Known rows, with every step that occurs
baze vuzu setim bepup: [  42    7  236   -2 -136  -56 -212 -270   93 -155   72 -135  456   95
   36   23  203  164 -136 -111    2    4  205 -285  604 -204 -385  167
  272 -235  270 -167 -236  265 -257   26  320 -119  139 -298 -260 -122
  -76 -305 -155  -34]
fakere baze pozo vepupov: [ 354  141   68   80   70 -274  -54  547  390 -174  162 -137  127 -246
  383   40  309  183  161  163   28 -152  -82  177  -61 -272 -298  236
 -118  565 -676  189 -154  501 -167  -38  162   79  272 -122 -132 -130
 -511 -251 -595 -114]
vivad pozo vepupov bepup setim vuzu kilub sebam: [ 236  -41  -53 -110  -39 -201 -341 -636  274    9   13 -139  331 -294
  264  -17 -138  120 -185  197 -124 -485  401 -106  195 -301 -351  303
 -234  283  398 -109 -308  309 -265  -88  230 -251  548  349 -186  -93
 -190 -159  -33  -45]
fakere bepup setim vivad vepupov pozo: [ 304  197  139  -14  -53 -264   36 -297  517 -261  100   35  179  -45
   34    8   20  -89   40   55  -29  -78  -70   -7  -83 -132 -277  448
  237  271  218  -73 -513  313  -96   97  203   38  -73  119 -296 -108
 -501  -50 -479 -242]
bepup setim vivad pozo: [ 357  221  213 -129  -87 -412  -78 -582  341 -270  123  -33  316 -146
  113   -9   16 -101  -80   18   68  -37  -53  -31 -111 -300 -327  510
  204  210  359  -97 -537  306 -138   92  269  -13 -122  140 -335 -138
 -319  -53 -354 -231]
vepupov pozo fakere baze: [ 212   25   90   36   96 -183 -220  559  275 -320  121  -33  338 -122
  206   98  716   29   42  272 -250 -314 -171   99   31 -210 -196   43
  -64  466  259   42  173  405 -123  -10 -130  -16   88 -164 -412    1
 -499 -310 -613  339]
vepupov fakere vuzu sebam: [-101  -50  107   57  -69 -231 -423  467   36 -152  137  -40  171  220
   92  115  418  166 -167  200   77 -329  164 -242  330 -159 -390 -100
  -21   78 -165  -68    9  388 -200   -5   34 -111   -3  141 -396  136
 -260 -320 -283  213]
pozo vivad setim vuzu: [ 186  -99  145   50  -62 -362 -141 -502  234 -235  184 -182  319   27
   30   51 -221  -30  -93   59 -114 -375  205  -17  236  -81 -371  353
 -105  128  483  110 -319  308 -233   73  157 -101  163  396 -240 -117
 -214 -148 -276   35]
pozo kilub vuzu sebam baze setim vivad vepupov fakere: [ 353    3   91  -31   94 -293 -562  181  347 -192  -10  -83   71  176
   33   70  238   75  -19  187  107 -313   59 -175  355   32 -290 -123
   41   84  351  -72 -349  342 -216  -57  -34  -13  170  245 -150   89
 -128 -279 -266  -87]
vivad setim bepup vuzu kilub sebam baze pozo vepupov: [ 308 -131  -82 -150   59 -226 -351  296  254 -142   30 -162  145 -321
   56  -45  -76  296 -195  178  186 -144  400  -81  268 -109 -297  147
 -149  314 -240  -41 -311  484 -311  -66   21  -50  321  -31 -137   -6
  -62 -268 -353 -115]
baze setim vivad vepupov pozo fakere vuzu kilub: [  84  110   32  -51  -35 -198 -191  515  381 -182   71   51  243 -119
  170 -169  136   72  126  280   77 -239   10  -63   40 -137 -205   99
  -74  339 -256  -84 -164  364 -178  -32  147  -25  -73   22 -172  -93
 -393 -251 -526 -153]
bepup vuzu sebam setim vivad vepupov fakere baze: [ 186  243  300    2  -37  -78 -341   -1  367 -288  105  113  154   44
 -136  154  497 -206 -184    2    3  -44   41 -166  450  -55 -272   81
  269   28 -169 -277 -293  349 -240   83  155  -61  186  216 -523 -106
  -51 -274 -521   54]
vuzu kilub vepupov bepup setim vivad pozo fakere: [ 525    4  133 -157  -17 -361  -83 -120  421 -224    2   28  479 -303
  110   66  214 -123  -63  143  -56 -264  -51  -52 -158 -402 -195  161
  -19  118  246 -241 -251  306 -174   47   86  -52  -72  -98 -384  -55
 -257 -134 -400 -189]
kilub sebam baze setim: [ 148 -310    5 -107   82 -322 -467  116   96  -57    8 -292  339    9
   37  123  184  297 -157  -57  286 -344  237 -193  408 -174 -296 -110
    3   73  636   25 -265  412 -241  -38   36 -257  330  -45  -51  143
 -144 -296  -74  -18]
fakere baze pozo vepupov vivad setim bepup vuzu kilub sebam: [ 196  103  -24  -58  -44 -112 -361  164  320 -127  103  -19  160 -235
  133  -29  -61  197  -85   28   -6 -301  328   -7  375 -238 -303  275
 -235  348 -457  -59 -135  359 -309  -47  198 -166  551  267 -119 -160
  -80 -278 -257    5]
sebam setim bepup vuzu: [  83  104  232  -28 -140 -168 -215 -530  135 -249   95  -95  439  -71
  -48   57  151   30 -328 -149   50  -24  236 -359  450 -149 -380  267
  265  -81  466 -269 -347  321 -301   89  167 -165  286 -121 -429  -47
    7 -295 -241   94]
bepup setim vivad vepupov fakere: [ 532   87  209   24  -74 -439 -144  -72  425 -396   96  133  187  -10
  109   40  189 -134  -56   92  -73  -63  -95  -25   37 -238 -325  359
  134  161  409  -81 -456  342 -139   83   81  -10   17   61 -395  -93
 -345 -138 -396 -288]
pozo baze sebam vuzu: [ -88  -89  118  -38   30 -150 -209  172  -72 -186  110 -223  273   27
   25  260  276  247 -222  100  -71 -497  241 -298  233   16 -397  -77
   29   38  -91 -219   72  418 -306  -41   88 -143  184 -139 -455  161
 -167 -331 -418  289]
vepupov pozo kilub sebam bepup vuzu: [ 145  263   28  -94   61 -361 -530 -223  131 -161  115 -325  159  -78
  120  137  117  273 -150   48   37 -572  199 -179  324  -75 -382   34
 -160  293   31 -124  -75  193 -286    4   55 -219  200  272 -278  189
 -242 -272 -317  445]
bepup vuzu sebam baze setim vivad pozo kilub vepupov fakere: [ 339  281  121 -131   97 -378 -404  198  326 -180  -20  -52  284   23
  -67   96  271   74  -52  148  221 -209   29 -160  110  -66 -245 -201
   87  196  131 -210 -314  438 -227   83 -158   11  -88  191 -197  234
 -109 -252 -528  -56]
fakere bepup vuzu kilub pozo baze setim vivad: [  82  -54  146  -77   27  -60 -196  213  128 -104   88   -9  310  -73
 -104  -20   43  217  -33   66  246 -271  108 -305  279  -59 -171   68
  185  -66 -367 -346 -251  479 -320   33  160 -121   43  -17 -371   50
 -125 -260 -532 -225]
vuzu kilub sebam bepup setim: [ 191 -102   45 -265 -106 -257 -541 -397   85  -56   97 -289  272 -160
   46  161  -14  268 -348 -231   91 -520  294 -327  463 -437 -391  107
 -105  -97  -24 -257 -253  191 -340  -71  271 -294  317  112 -235  -85
    0 -204  103   -8]
setim vuzu kilub pozo vivad: [ 175  176   23  -66   81 -462 -204 -305  189  -73  173 -144  197 -463
  223   92 -194  164   -1  137   18 -509    2  -87   -4 -145 -297  252
 -245  317 -305  -61 -313  360 -316   13  220   -4    5  275  -67 -213
 -385  -92 -549 -236]
baze setim vivad vepupov pozo: [ 343  257  111   37  -11 -443    7 -215  523 -275   62  -13  179  -98
  225  -66  -63  -63  158  146  132  -91 -138   63 -129 -133 -273  328
  110  440  278   13 -529  326  -94   85  268   12  -85   91  -85  -59
 -542 -118 -527 -230]
pozo vivad setim bepup vuzu kilub sebam baze: [ 134 -254  -48 -230   16 -277 -591 -100  123 -140   38 -212  252 -196
 -125   70  -87  163 -335  -35  153 -326  514 -227  511  -48 -339  123
  -89   43  442 -125 -243  308 -344  -27  -32 -236  257  234 -242    6
   14 -226 -113   71]
pozo fakere bepup setim vuzu kilub sebam baze: [  86 -433  -38 -231  124   67 -563  149   33  -81   59 -163  341 -127
 -222  118  369  300 -377   57 -108 -407  374 -373  544  -21 -215  -87
   67 -126  495 -206 -140  422 -364 -118 -136 -161  442 -109 -387   21
   79 -275 -261   94]
kilub pozo vepupov vivad setim: [ 341  -82   70   30   13 -700  -12 -125  462 -116  165 -127  299 -117
  271  165 -236  -39  107   42  -43 -622  -62  196 -205 -345 -320  246
 -414  375    6  133 -254  313 -135  158   71  -36  -35  398  -33  -15
 -486  -86 -414 -263]
fakere baze vuzu kilub sebam: [ -91   95  -76  -88   63   26 -633    9   85  -20  106 -156  231 -156
   11  114  192  282 -162  116   24 -529  333 -159  495 -182 -305  -12
 -208  364 -509 -105   64  267 -319 -119  301 -223  286  211 -116  -12
 -203 -302 -194  187]
sebam baze pozo kilub vuzu setim: [ 255  147   67 -180  125 -258 -492   21  133  -25   25 -364  113 -170
  139  163  280  305  -85   64  162 -453   58 -160  444 -102 -330  -28
  -15  160 -120   45 -211  256 -268 -117  167   15  335   51  112  -36
 -189 -296 -265 -144]
setim vuzu sebam baze pozo: [  84  120   61  -68  119 -122 -250   93   61 -261  156 -250  106 -189
   12  128  300  304 -255  152  253  -10  129 -284  257   87 -311  -35
  277  104 -142  -99 -372  490 -328  -74  133   91  152 -305 -282  -18
  -43 -253 -673   50]
setim vivad pozo baze vuzu: [ 120  -69  151    8   40 -222  -66   88  200 -314  181  -49  306  -62
   24  104  307   57   25  199 -126 -237  132  -54   23  -34 -297  284
  186  206  -40  -96  -52  340 -193   29  145  -45 -158 -127 -484   46
 -464 -226 -642   48]
baze sebam bepup vuzu setim vivad vepupov: [ 242  299  369  -78  -97 -312 -209 -302  290 -218  146 -174  162  -24
  -98  101  -12  -23  -98 -222  281   87  141 -254  491   62 -368  185
  333 -228 -353 -310 -545  193 -317  102  457  -85  -23   17 -378  -99
   12 -163 -535 -130]
vivad setim bepup vuzu: [ 117   91  193   21 -175 -196 -263 -385  130 -362  115  -81  457   35
  -93  -35    6   43 -294  -13   80  -40  320 -235  359  -98 -369  266
   85   30  607 -190 -259  319 -247   75   67 -185  142   68 -442   43
    6 -279 -228  217]
fakere bepup setim vivad vepupov pozo baze sebam vuzu kilub: [ -66  135   58 -197  -38   94 -140    7  217 -124   50  -27  162  -70
 -104   73  -14  117 -178  119  -68 -337  248 -307  168   27 -300  141
  181   65 -403 -416 -198  382 -304  -55  204  -35   88   59 -425  -54
 -143 -188 -453  -95]
bepup vuzu sebam baze setim: [ -36  -15  184 -114  -17 -193 -431  155   14  -88   55 -321  353  113
  -89   69  273  231 -267 -144  427 -103  307 -395  465  -71 -369 -240
  204  -31  330 -235 -353  460 -289   -2   74 -222  183  -50 -303  192
  102 -346 -313  108]
bepup setim vuzu sebam baze pozo: [  96  136  124 -139   18  -59 -218  -83   41 -235  132 -266  198 -143
  -63  114  269  302 -327   10  218   25  188 -333  326  -76 -341   24
  342    0  -31 -193 -465  519 -328  -67  171   29  219 -309 -346  -83
   93 -227 -474  -71]
vivad pozo fakere bepup vuzu kilub vepupov: [ 255  131   63 -136   68 -272 -233  380  284 -134  100   50  356 -449
 -130  123  319  111 -124   97   20 -365  116 -184 -121  -87 -173  -14
 -160  342 -413 -251  -71  347 -251   14  -50  -32    6  107 -188   85
 -314 -242 -780    6]
bepup setim vivad vepupov fakere vuzu kilub pozo baze sebam: [  -7   74   69  -58  -63 -176 -210  489  144 -240  114   98  266 -153
  -51   94  124  205  -44  288   10 -302  164 -168  167  -96 -224  112
   42  105 -560 -341   -9  526 -307  -22   57  -64 -101  -87 -470  -26
 -241 -186 -468 -313]
setim vivad pozo fakere baze sebam bepup vuzu: [ 141  178  311  -79    4 -119 -314  327  117 -333  189 -133  334   20
 -135  128  492   40 -129   23   41   87  127 -168  411   72 -245   59
  266  -76   -7 -284  -29  355 -311   50  -16  -86  -89 -141 -772   43
   71 -297 -605  436]
kilub vepupov pozo vivad setim bepup vuzu sebam baze: [ 142  -46   90 -172  -17 -353 -257  -99  249 -182   22 -208  302 -102
 -239  205   77   35 -243  -85  164 -166  343 -214  256  -63 -338  -55
  113   44  318 -221 -351  385 -248  121  -99  -55 -138  100 -322  123
  -70 -173 -396  108]
vepupov setim vuzu sebam bepup: [ -62  -97  212  -30  -93 -177 -368 -476  100 -185  172 -326  297  131
  -36  175   14  203 -280  -69  103 -396  227 -445  538  -60 -385  -40
   64 -381  246 -225 -251  167 -353  -74  273 -173  166   59 -453   43
  141 -272 -218  365]
vepupov pozo baze setim vivad: [ 265 -144  124    7    0 -309  -34   94  285 -255   62  -63  277   60
  199  -33  106   61  112  152   57 -233  -66  -47   81 -219 -268  231
  219  187  284  -48 -267  425 -165   66  153  -68   -1 -154 -323   66
 -444 -229 -424 -118]
baze setim vivad pozo kilub: [ 254  418  108  -23   22 -400 -251 -336  409 -188   93 -166  312   25
  327 -146 -134   67  172  164  173 -298 -150   40 -109 -158 -296  286
  -23  394  118   57 -349  294 -154   16  261  -28   49  300  -10  -37
 -397 -166 -368 -121]

Rows
[ 318  274   35 -103   81 -192 -323  117  216 -231   41 -129  254  -94
  -38  191  326  281 -183  166   -3 -301   43 -216  196 -163 -282 -177
   71  162  -87 -170 -254  511 -303  -24 -117   96  197 -114 -178   64
  -46 -248 -461 -113]  bepup setim vuzu sebam baze pozo kilub vepupov fakere
[ 174   60   38 -216   42 -237 -103 -276  386  -93   74  -16  349 -427
 -132  228   41   -7  -83   48    0 -460  143 -164    6 -216 -215  122
   52  203 -721 -302 -206  269 -300   63  282   21 -151    2 -109  -52
 -341 -157 -589 -332]  sebam setim vivad pozo baze vuzu kilub vepupov
[ -45 -162  244 -132  -94 -197 -198  293   79 -174  171 -205  278   90
  -13  185  266  158  -59  -32  107 -152  225 -225  493   -4 -311  122
  332 -396 -255 -212    2  268 -304   20  173 -112  -98 -183 -532  -20
 -138 -245 -359   70]  fakere vuzu setim vivad pozo baze sebam bepup
[ 451  348  327  -42   -9 -122 -166  500  326 -389  136   48   35 -122
   12  125  569   27  -44   -6  133  221  -90  -54  471  -39 -224  177
  355  -79 -431 -161 -278  338 -254   25  148   50  149 -166 -439 -234
  -76 -303 -680  -96]  sebam bepup vuzu setim vivad vepupov fakere baze pozo
[ 103   43  -70 -115  -76 -510 -139   60  412  -57   82 -112  256 -194
   67  107 -279   -9   55  140   47 -624  178  132  -74 -316 -305  207
 -399  500 -324  113  -93  266 -146   90   78  -48 -225  552   60  -35
 -555 -100 -251 -177]  fakere vuzu kilub vepupov pozo vivad setim
[ 118  189   11  -30   65 -128 -226  -23  304   31   90 -131  364 -355
  255  -36    9  239   94  198   40 -387   53  -39  112 -228 -202   27
 -263  394 -394  -99 -249  520 -293  -43  147   -7  263  134   -5 -161
 -240 -227 -481 -228]  fakere baze setim vuzu kilub pozo vepupov
[ -50 -201  227  -22 -141 -202 -112   24  260 -182  128   37  424   73
   70  107  367  -20 -147 -110 -173 -192   94 -258  292 -223 -309  172
  191 -293  314 -173 -119  303 -215   63  120 -114  207 -122 -399 -191
 -106 -278 -252   78]  vepupov vivad pozo fakere vuzu sebam setim bepup
[ 238   52    4  -57   15 -209  -62 -191  372 -188   33  -57  437 -275
   98  189  130  -33  -13  215   24 -382  204 -100  -39 -181 -243  100
   47  159  -79 -254  -44  239 -234   18  145  -80  -98 -104 -347   88
 -411 -184 -464  -82]  setim vivad pozo baze vuzu kilub vepupov bepup
[ 173   71  185   51 -111  -66  -64 -363  182  -88   83 -243  277   43
  194   28   39  170 -173   57   27 -142  254 -236  305 -292 -426  121
  121   -9  -82 -172 -445  478 -269  -33  357 -107  426  -73 -418  -82
   17 -220 -203  -36]  baze pozo vepupov bepup setim vuzu sebam
[ 225   -1  161  111  -85  -43  -97  401  396 -375   31   69  497  -20
  163  -99  490   84  102   68 -151   48  -30  -22  204 -176 -170  136
  130  121  739  -67  -86  449 -129  -40  -25 -114  344 -351 -279 -180
 -272 -353 -346  115]  vivad vepupov pozo fakere baze setim bepup
[ 251 -250   14  -57   95 -314 -244 -167  168 -211  126 -232  157 -117
  -80  139 -120  179 -166  117   18 -336  299  -11  361   20 -294  234
  -59  115  342  163 -337  410 -285   -1   79  -79  285  220 -148  -99
 -113 -168 -292  -23]  kilub sebam baze pozo vivad setim vuzu
[ 498  240  227  -33  -48 -131 -108  380  394 -447  150   47  108  -88
   73  131  470   49  -33    5   27  149 -138   11  252 -222 -220  282
  297   -5 -199  -95 -282  393 -211  -13   89   64  137 -244 -457 -285
 -155 -226 -449 -176]  sebam bepup setim vivad vepupov fakere baze pozo
[  94   12  -84 -175  176  -69 -458  527   40 -116   96 -165   40 -306
 -102  117  259  422 -287  133  332 -182  302 -264  350   88 -239    3
   83  240 -392  -98 -181  449 -349 -116   21  -66  302  -90 -190   78
 -114 -298 -542    3]  fakere bepup vuzu kilub sebam baze pozo
[ 311  122  265  -29    4 -309 -198   55  255 -228   24   62   97  112
   20  143  189  -67 -102  131   -1 -101  -16 -147  338   10 -341   74
  178  -77   57 -175 -366  324 -221   77  191   14   -4   80 -329  -37
 -135 -225 -453 -164]  baze sebam vuzu setim vivad vepupov fakere
[ 228    3  -31  -26  192 -166 -353  805  252 -136   59  -80  119   49
  -58  248  435  322  -73  201  136 -350  -19 -167  139    6 -205 -267
   46  121 -426  -28  -23  483 -240  -36 -215  112   96  -81 -132  193
 -284 -291 -562  -38]  vuzu sebam baze pozo kilub vepupov fakere bepup
